Here is a tiny trained network, its code and every weight. The questions are about switching its units off for an input and a target symbol, where a switched-off unit gives its printed mean instead of its output.

import numpy as np


def w(rows, s, z=0):
    codes = np.array(rows[::2]) - 128.0
    scale = np.full(codes.shape[1], s)
    scale[-1] = z or s
    return codes * scale


def norm(h):
    return h / np.sqrt((h * h).mean(-1, keepdims=True) + 1e-5)


def f(y):
    return y / 2 * (1 + np.tanh(0.7978845608 * (y + 0.044715 * y**3)))


def softmax(a):
    e = np.exp(a - a.max(-1, keepdims=True))
    return e / e.sum(-1, keepdims=True)


def log_softmax(a):
    a = a - a.max(-1, keepdims=True)
    return a - np.log(np.exp(a).sum(-1, keepdims=True))


def net(x, mask):
    ids = ['ΔΞΣΩγεηθλφ'.index(c) for c in x.split()]
    T = len(ids)
    res = E[ids] + P[:T]
    u = 0
    for l in range(3):
        q, k, v = (norm(res) @ M[l].T for M in (Q, K, V))
        z = softmax(np.where(np.tri(T) > 0, q @ k.T / 3**0.5, -1e9)) @ v
        res = res + np.where(mask[u], z, O[l][:, -1]) @ O[l][:, :-1]
        u += 1
        y = f(norm(res) @ A[l][:, :-1].T + A[l][:, -1])
        res = res + np.where(mask[u : u + 8], y, B[l][:, -1]) @ B[l][:, :-1]
        u += 8
    return log_softmax(norm(res)[-1] @ U[:, :-1].T + U[:, -1])


Q, K, V, O, A, B = {}, {}, {}, {}, {}, {}
E = w([
[170,206,17,232,164,114,127],'Δ',
[144,95,98,131,251,56,140],'Ξ',
[129,111,123,97,99,210,77],'Σ',
[192,135,51,7,98,60,213],'Ω',
[68,108,180,127,187,95,179],'γ',
[171,184,146,159,183,55,36],'ε',
[187,108,3,38,162,121,116],'η',
[229,121,155,217,134,107,114],'θ',
[123,150,112,198,120,207,141],'λ',
[173,147,17,140,202,55,102],'φ',
],0.016)
P = w([
[61,83,96,141,57,105,120],'0',
[249,200,163,81,229,55,170],'1',
[113,110,89,126,115,188,106],'2',
[122,110,81,139,124,202,115],'3',
[241,197,155,94,236,61,158],'4',
[126,119,104,119,118,185,83],'5',
[147,92,98,174,131,169,120],'6',
[236,210,152,83,247,66,161],'7',
[127,122,102,122,117,173,66],'8',
[166,84,109,189,141,156,122],'9',
[247,197,153,81,244,59,163],'10',
[133,116,114,132,106,159,57],'11',
[173,79,128,195,153,140,131],'12',
[240,207,153,78,241,70,171],'13',
],0.015)
Q[0] = w([
[203,188,147,120,188,112,192],'L0H0',
[74,105,164,178,253,129,134],'L0H0',
[160,140,65,122,142,125,61],'L0H0',
],0.017)
K[0] = w([
[142,98,111,195,92,6,143],'L0H0',
[91,102,181,160,188,85,83],'L0H0',
[145,136,72,140,147,139,94],'L0H0',
],0.018)
V[0] = w([
[54,113,82,93,177,202,105],'L0H0',
[24,121,76,153,168,200,2],'L0H0',
[145,124,200,185,133,135,13],'L0H0',
],0.0047)
O[0] = w([
[77,66,212,134,168,140,80,211],'L0H0',
[171,120,217,117,79,88,92,252],'L0H0',
[156,94,114,126,144,87,1,95],'L0H0',
],0.0083,0.0028)
A[0] = w([
[204,111,156,30,108,110,160,206],'L0N0',
[135,114,176,76,198,115,227,253],'L0N1',
[224,212,176,135,123,105,178,36],'L0N2',
[153,37,129,97,151,112,129,150],'L0N3',
[171,151,71,2,124,88,187,100],'L0N4',
[222,74,84,136,103,140,152,150],'L0N5',
[84,86,184,118,157,151,67,208],'L0N6',
[185,145,73,177,180,187,149,57],'L0N7',
],0.012,0.0041)
B[0] = w([
[184,195,121,173,154,163,118,175],'L0N0',
[185,152,89,190,142,111,28,254],'L0N1',
[40,163,120,50,197,127,39,185],'L0N2',
[60,167,62,77,184,202,144,174],'L0N3',
[88,135,254,159,86,176,75,190],'L0N4',
[39,103,160,168,172,121,60,170],'L0N5',
[194,46,114,167,174,64,137,188],'L0N6',
[221,106,154,178,189,96,128,180],'L0N7',
],0.0094,0.013)
Q[1] = w([
[106,8,27,159,88,204,82],'L1H0',
[189,50,145,218,92,76,121],'L1H0',
[89,75,47,140,43,216,130],'L1H0',
],0.012)
K[1] = w([
[246,56,136,117,198,202,51],'L1H0',
[254,100,206,182,141,61,83],'L1H0',
[211,82,101,121,109,209,103],'L1H0',
],0.013)
V[1] = w([
[103,189,215,171,56,51,153],'L1H0',
[6,91,149,79,115,127,128],'L1H0',
[147,68,106,172,91,74,148],'L1H0',
],0.011)
O[1] = w([
[208,102,173,67,15,48,70,3],'L1H0',
[36,145,222,75,153,114,79,29],'L1H0',
[167,178,193,1,127,182,231,242],'L1H0',
],0.0085,0.005)
A[1] = w([
[97,78,132,203,46,243,138,75],'L1N0',
[136,137,128,175,96,84,196,142],'L1N1',
[140,92,195,23,76,183,132,8],'L1N2',
[113,49,77,96,84,207,73,119],'L1N3',
[136,250,217,166,78,200,133,131],'L1N4',
[97,113,165,73,155,57,185,59],'L1N5',
[86,182,69,179,62,204,81,109],'L1N6',
[31,95,117,74,67,188,84,75],'L1N7',
],0.013)
B[1] = w([
[249,90,119,179,165,142,221,141],'L1N0',
[147,144,100,182,124,170,49,138],'L1N1',
[133,141,187,32,81,89,130,127],'L1N2',
[91,156,193,36,194,230,141,131],'L1N3',
[138,87,69,115,177,76,192,253],'L1N4',
[92,108,145,195,152,63,125,130],'L1N5',
[168,207,95,195,179,31,201,144],'L1N6',
[192,149,45,192,228,174,137,135],'L1N7',
],0.015,0.005)
Q[2] = w([
[174,85,127,109,146,35,61],'L2H0',
[83,10,125,192,142,169,152],'L2H0',
[114,84,125,221,86,142,126],'L2H0',
],0.013)
K[2] = w([
[171,72,88,155,74,26,100],'L2H0',
[174,47,26,62,235,174,149],'L2H0',
[230,91,47,201,255,155,59],'L2H0',
],0.0086)
V[2] = w([
[144,252,142,101,184,143,170],'L2H0',
[138,137,93,59,88,205,132],'L2H0',
[85,136,111,81,126,26,173],'L2H0',
],0.011)
O[2] = w([
[200,210,160,50,169,179,48,127],'L2H0',
[94,69,87,182,178,248,108,10],'L2H0',
[112,90,28,108,183,136,196,94],'L2H0',
],0.012,0.011)
A[2] = w([
[85,72,135,79,148,80,161,176],'L2N0',
[97,172,154,114,46,122,68,1],'L2N1',
[30,29,183,152,180,53,162,98],'L2N2',
[102,116,19,119,186,121,54,157],'L2N3',
[92,107,76,73,188,116,151,72],'L2N4',
[93,42,38,102,194,196,112,94],'L2N5',
[97,185,87,80,185,104,17,219],'L2N6',
[10,30,243,172,113,155,44,182],'L2N7',
],0.014,0.0081)
B[2] = w([
[163,172,146,220,135,186,112,149],'L2N0',
[137,127,131,249,137,79,246,126],'L2N1',
[156,55,157,245,208,124,69,158],'L2N2',
[103,117,128,180,64,138,155,197],'L2N3',
[167,147,75,167,124,106,91,137],'L2N4',
[128,76,29,59,189,153,59,136],'L2N5',
[104,75,117,142,89,170,171,254],'L2N6',
[79,223,226,117,77,83,119,136],'L2N7',
],0.018,0.017)
U = w([
[168,251,62,181,72,179,33,50],'Δ',
[109,94,16,103,143,152,94,153],'Ξ',
[97,112,167,51,135,169,127,255],'Σ',
[120,162,103,96,148,75,232,184],'Ω',
[96,1,196,160,237,84,145,65],'γ',
[165,69,124,67,49,73,100,167],'ε',
[68,211,134,192,178,231,176,15],'η',
[52,196,178,145,69,108,116,166],'θ',
[236,85,185,123,100,220,208,6],'λ',
[75,89,165,129,39,152,245,172],'φ',
],0.0092,0.0063)

Each question gives the input, a string of symbols that net reads in full, and the target symbol t.
The units are the heads (3 rows each of Q, K, V and O) and the neurons (one row each of A and B). Each row of codes is followed by its name. A weight is (code - 128) times the scale printed after its matrix; where a second scale follows, it is the last column's (O, A, B and U).
mask holds one flag per unit, layer by layer, with each layer's heads first. A switched-off unit (its flag False) gives its mean, the last column of its rows in O or B, instead of its output. The means were averaged over made-up inputs and are rounded, as every weight is.
A unit's drop is (log p(t) with every unit on - log p(t) with that unit switched off) / (log p(t) with every unit on - log p(t) with every unit switched off).
most important unit: the unit with the biggest drop
k most important neurons: the k neurons with the biggest drops, biggest first
k most important neurons of layer l: the k neurons of layer l with the biggest drops, biggest first
input Ω φ γ η Σ φ Ξ η γ γ γ γ Ω θ, target ε: most important unit => L1H0
input η φ γ φ φ γ γ θ Ω θ φ Ω, target Ω: 2 most important neurons of layer 1 => L1N6, L1N4
input Ω Δ Ξ θ, target θ: 4 most important neurons => L0N5, L0N7, L1N4, L2N7
input γ Ξ Δ γ Σ Ω φ, target φ: 3 most important neurons of layer 0 => L0N4, L0N5, L0N6
input η γ γ φ Ξ, target θ: 3 most important neurons => L0N6, L0N4, L0N1
input γ γ λ Ξ φ φ Ξ Δ φ Ξ θ γ Ω, target Ω: 2 most important neurons of layer 0 => L0N4, L0N6
input Δ φ γ γ γ λ γ γ γ λ γ φ γ ε, target λ: 4 most important neurons of layer 0 => L0N1, L0N4, L0N2, L0N3
input Ω γ γ γ γ γ γ Δ φ Ξ γ φ γ, target φ: 4 most important neurons => L0N4, L1N4, L0N3, L0N0
input λ λ γ γ γ γ Ξ, target Ξ: 2 most important neurons of layer 0 => L0N4, L0N3
input ε φ Σ, target Σ: 2 most important neurons => L0N6, L1N3
input Ω γ Σ φ γ ε γ φ γ η γ γ γ λ, target ε: 2 most important neurons => L0N4, L0N7
input γ γ ε Σ γ φ Ω θ, target Ω: 3 most important neurons => L0N0, L0N4, L1N5
input γ γ Ξ, target Ξ: 3 most important neurons => L2N5, L0N3, L0N4
input φ γ γ γ Δ γ Δ ε, target Σ: most important unit => L1N7
input γ φ γ λ φ ε Δ Δ Ω Δ λ λ, target λ: 2 most important neurons => L1N0, L0N1
input γ γ ε φ φ γ γ η, target Ω: 3 most important neurons => L0N0, L1N4, L1N5
input Δ φ φ γ η γ Δ Δ Ξ φ γ, target λ: 2 most important neurons of layer 1 => L1N1, L1N4
input γ θ λ ε Δ, target Ω: 4 most important neurons => L0N0, L0N7, L0N4, L1N5
input γ θ Δ ε γ θ γ Ξ, target Ω: 2 most important neurons => L0N0, L1N5
input θ γ γ γ φ Ω φ Δ Σ, target Σ: 3 most important neurons => L1N3, L0N6, L0N1
input γ φ Ω θ Δ, target Ω: 2 most important neurons => L0N7, L0N0
input θ γ γ λ Ξ φ γ γ γ λ γ γ φ φ, target γ: most important unit => L0N3
input Ξ Δ γ Δ θ φ γ Ξ Σ γ Σ, target η: 2 most important neurons of layer 1 => L1N4, L1N6
input Δ γ Δ φ Δ γ Ω λ Ω γ φ, target λ: 2 most important neurons of layer 1 => L1N4, L1N1
input Ξ γ Ξ γ γ ε γ Ξ γ λ γ, target η: 2 most important neurons of layer 2 => L2N6, L2N2
